Here is a tiny trained network, its code and every weight. The questions are about switching its units off for an input and a class, where a switched-off unit gives its printed mean instead of its output.

import numpy as np


def w(rows, s, z=0):
    codes = np.array(rows[::2]) - 128.0
    scale = np.full(codes.shape[1], s)
    scale[-1] = z or s
    return codes * scale


def f(y):
    return y / 2 * (1 + np.tanh(0.7978845608 * (y + 0.044715 * y**3)))


def log_softmax(a):
    a = a - a.max(-1, keepdims=True)
    return a - np.log(np.exp(a).sum(-1, keepdims=True))


def net(x, mask):
    res = np.array(x, float).reshape(1, 8) / 4 @ E
    y = f(res @ A[0][:, :-1].T + A[0][:, -1])
    res = res + np.where(mask, y, B[0][:, -1]) @ B[0][:, :-1]
    return log_softmax(res[-1] @ U[:, :-1].T + U[:, -1])


A, B = {}, {}
E = w([
[141,107,126,107,131,115,96,161,125,147],'x0',
[75,89,117,112,28,47,168,91,94,166],'x1',
[120,127,120,134,121,143,130,137,122,131],'x2',
[130,127,120,120,127,124,114,138,128,132],'x3',
[182,67,158,49,102,206,180,92,187,254],'x4',
[118,121,117,125,116,148,133,142,125,108],'x5',
[136,140,107,132,115,142,134,141,123,131],'x6',
[171,169,216,66,86,168,70,80,40,86],'x7',
],0.0082)
A[0] = w([
[147,85,94,126,232,152,152,156,197,176,217],'neuron 1',
[130,103,123,92,200,155,149,108,209,145,203],'neuron 2',
[125,129,116,100,186,122,87,168,100,78,131],'neuron 3',
[165,154,139,96,125,222,108,139,141,138,127],'neuron 4',
[73,170,158,90,61,36,100,98,2,89,229],'neuron 5',
[90,124,80,172,115,56,123,146,126,138,183],'neuron 6',
[67,96,91,215,120,78,143,122,114,172,226],'neuron 7',
[128,181,132,180,242,138,98,159,126,69,178],'neuron 8',
[168,153,179,40,154,210,112,76,93,97,206],'neuron 9',
[164,148,156,114,135,233,77,98,81,143,178],'neuron 10',
[112,63,146,82,71,110,190,90,138,179,169],'neuron 11',
[98,104,74,140,134,64,193,199,172,113,251],'neuron 12',
[146,166,155,93,59,128,78,98,29,105,193],'neuron 13',
[141,122,118,151,182,177,172,158,248,155,255],'neuron 14',
],0.0076,0.003)
B[0] = w([
[96,135,78,61,151,179,115,112,12,109,225],'neuron 1',
[149,94,117,83,144,202,100,130,88,127,198],'neuron 2',
[144,157,157,162,94,149,124,152,133,108,175],'neuron 3',
[94,68,132,159,173,143,153,107,195,132,184],'neuron 4',
[125,132,170,160,157,165,253,148,20,129,255],'neuron 5',
[62,102,119,82,112,84,117,34,139,66,187],'neuron 6',
[72,138,95,113,88,92,107,42,132,83,199],'neuron 7',
[204,251,97,154,15,131,47,145,145,194,235],'neuron 8',
[169,102,216,166,143,159,161,100,201,123,229],'neuron 9',
[141,84,189,166,136,148,179,123,191,116,209],'neuron 10',
[191,245,106,168,66,155,51,162,151,184,213],'neuron 11',
[123,142,53,72,88,85,123,71,138,54,214],'neuron 12',
[133,62,187,154,154,162,156,150,87,150,223],'neuron 13',
[103,161,65,2,156,203,108,50,38,68,236],'neuron 14',
],0.0068,0.0087)
U = w([
[136,213,66,81,53,108,39,109,146,143,180],'0',
[102,109,127,81,190,169,159,124,28,112,240],'1',
[206,165,193,190,39,139,121,201,151,177,142],'2',
[127,32,158,114,245,134,126,98,237,135,46],'3',
[58,102,106,102,101,2,151,95,157,97,2],'4',
],0.0064,0.0016)

Each question gives the input, the list of numbers given to net, and the class t.
The units are the neurons (one row each of A and B). Each row of codes is followed by its name. A weight is (code - 128) times the scale printed after its matrix; where a second scale follows, it is the last column's (A, B and U).
mask holds one flag per neuron, in row order. A switched-off neuron (its flag False) gives its mean, the last column of its row in B, instead of its output. The means were averaged over made-up inputs and are rounded, as every weight is.
A unit's drop is (log p(t) with every unit on - log p(t) with that unit switched off) / (log p(t) with every unit on - log p(t) with every unit switched off).
The circuit of an input: a set's keep is (log p(t) with only the set's units on - log p(t) with every unit switched off) / (log p(t) with every unit on - log p(t) with every unit switched off). Starting from the 12 units with the biggest drops (on a tie, the unit counted first), units are removed one at a time, each time the one whose removal leaves the highest keep (on an exact tie, the one counted first), for as long as the keep stays at least 0.8.
units of the circuit, in order: the units of the circuit, biggest drop first
most important unit: the unit with the biggest drop
top k neurons: the k neurons with the biggest drops, biggest first
drop when u is switched off: that unit's drop, to one decimal
input [3,3,-6,-3,-8,7,7,-3], class 4: units of the circuit, in order => neuron 6; neuron 14
input [4,8,5,-3,3,1,5,7], class 2: most important unit => neuron 11
input [7,2,6,8,8,-4,-2,-4], class 0: top 2 neurons => neuron 11; neuron 5
input [8,-7,5,-6,1,2,-8,5], class 3: units of the circuit, in order => neuron 4; neuron 9
input [2,2,-1,5,1,-1,-1,-8], class 0: units of the circuit, in order => neuron 5; neuron 12
input [-5,8,2,-6,4,2,3,3], class 2: units of the circuit, in order => neuron 11; neuron 14
input [-1,-8,-2,-8,7,8,-1,2], class 3: top 2 neurons => neuron 9; neuron 4
input [-1,3,2,-8,0,-6,6,0], class 4: top 4 neurons => neuron 8; neuron 14; neuron 1; neuron 2
input [6,0,8,4,-1,-7,1,7], class 2: top 2 neurons => neuron 14; neuron 1
input [-5,4,-7,8,-2,4,7,0], class 4: top 4 neurons => neuron 14; neuron 1; neuron 2; neuron 8
input [-8,-8,1,5,-2,-2,-3,-2], class 0: top 2 neurons => neuron 8; neuron 5
input [6,-1,-1,-1,6,-7,2,3], class 3: top 2 neurons => neuron 8; neuron 4
input [-3,2,8,1,2,5,7,-2], class 0: top 2 neurons => neuron 5; neuron 13
input [-2,-4,3,-2,4,-5,-3,-8], class 1: top neuron => neuron 1
input [-4,-6,-5,-4,3,-8,-5,1], class 3: top 2 neurons => neuron 5; neuron 9
input [7,4,-5,6,8,0,8,-5], class 0: top 2 neurons => neuron 11; neuron 5
input [7,3,-1,4,-4,8,4,0], class 4: top 2 neurons => neuron 14; neuron 1
input [3,1,1,-4,-4,-7,-8,-1], class 4: top 2 neurons => neuron 11; neuron 14
input [-4,8,2,3,5,7,-7,1], class 2: top 2 neurons => neuron 11; neuron 14
input [-6,-2,-2,-2,-2,3,-1,-1], class 0: drop when neuron 9 is switched off => 0.1
input [-1,7,2,0,8,-7,-5,3], class 2: drop when neuron 11 is switched off => 0.2
input [3,4,-3,8,2,-4,-8,3], class 2: drop when neuron 11 is switched off => 0.2
input [6,3,-8,5,5,3,-3,7], class 2: drop when neuron 11 is switched off => 0.3
